Below are the code and all the weights of a small trained network. Each question names an input and a class and asks about switching units off, where a switched-off unit gives its printed mean instead of its output.

import numpy as np


def w(rows, s, z=0):
    codes = np.array(rows[::2]) - 128.0
    scale = np.full(codes.shape[1], s)
    scale[-1] = z or s
    return codes * scale


def f(y):
    return np.maximum(y, 0)


def log_softmax(a):
    a = a - a.max(-1, keepdims=True)
    return a - np.log(np.exp(a).sum(-1, keepdims=True))


def net(x, mask):
    res = np.array(x, float).reshape(1, 4) / 4 @ E
    y = f(res @ A[0][:, :-1].T + A[0][:, -1])
    res = res + np.where(mask, y, B[0][:, -1]) @ B[0][:, :-1]
    return log_softmax(res[-1] @ U[:, :-1].T + U[:, -1])


A, B = {}, {}
E = w([
[131,97,167,198,185,59,138],'x0',
[90,125,157,148,90,159,179],'x1',
[104,45,10,193,169,182,124],'x2',
[193,157,110,54,117,125,255],'x3',
],0.0091)
A[0] = w([
[10,93,228,226,129,66,125,83],'n0',
[126,137,218,73,140,7,40,202],'n1',
[87,63,73,228,110,179,89,252],'n2',
[8,205,135,156,48,183,176,118],'n3',
[130,69,203,159,131,6,158,167],'n4',
[71,150,48,135,156,167,19,243],'n5',
[149,234,126,60,43,171,163,48],'n6',
[181,183,116,34,33,154,154,109],'n7',
[200,210,159,59,51,96,155,130],'n8',
[128,93,2,209,144,199,208,131],'n9',
],0.0075,0.0041)
B[0] = w([
[142,136,203,96,26,176,207,209],'n0',
[62,224,162,232,71,104,94,247],'n1',
[89,123,74,138,50,235,219,254],'n2',
[94,40,2,126,160,213,125,176],'n3',
[151,197,235,135,45,86,150,204],'n4',
[21,84,71,220,108,190,145,243],'n5',
[91,65,176,23,66,174,227,197],'n6',
[121,96,169,53,14,183,207,209],'n7',
[120,178,226,140,63,163,161,229],'n8',
[64,86,24,186,97,132,77,224],'n9',
],0.0076,0.0095)
U = w([
[95,183,230,203,111,38,99,210],'0',
[48,135,17,237,155,197,11,224],'1',
[134,149,219,23,93,172,193,143],'2',
[216,73,32,99,217,26,74,77],'3',
[178,55,137,81,231,51,53,1],'4',
[210,41,91,86,254,74,67,7],'5',
],0.0074,0.0062)

Each question gives the input, the list of numbers given to net, and the class t.
The units are the neurons (one row each of A and B). Each row of codes is followed by its name. A weight is (code - 128) times the scale printed after its matrix; where a second scale follows, it is the last column's (A, B and U).
mask holds one flag per neuron, in row order. A switched-off neuron (its flag False) gives its mean, the last column of its row in B, instead of its output. The means were averaged over made-up inputs and are rounded, as every weight is.
A unit's drop is (log p(t) with every unit on - log p(t) with that unit switched off) / (log p(t) with every unit on - log p(t) with every unit switched off).
k most important neurons: the k neurons with the biggest drops, biggest first
drop when u is switched off: that unit's drop, to one decimal
input [-5,-4,-6,-5], class 0: most important neuron	(n1)
input [8,1,-3,8], class 0: 4 most important neurons	(n2; n0; n4; n6)
input [7,3,-3,7], class 0: 3 most important neurons	(n2; n0; n4)
input [-5,-6,-6,-6], class 0: 2 most important neurons	(n9; n1)
input [-6,-5,-5,-6], class 0: 4 most important neurons	(n9; n2; n1; n3)
input [4,5,1,-2], class 2: 3 most important neurons	(n0; n1; n5)
input [6,7,-4,2], class 0: 4 most important neurons	(n2; n7; n6; n4)
input [4,-7,4,8], class 3: 3 most important neurons	(n5; n1; n2)
input [8,2,0,5], class 0: drop when n2 is switched off	0.3
input [6,6,2,-4], class 2: drop when n1 is switched off	0.2
input [-4,6,3,2], class 1: drop when n4 is switched off	0.0
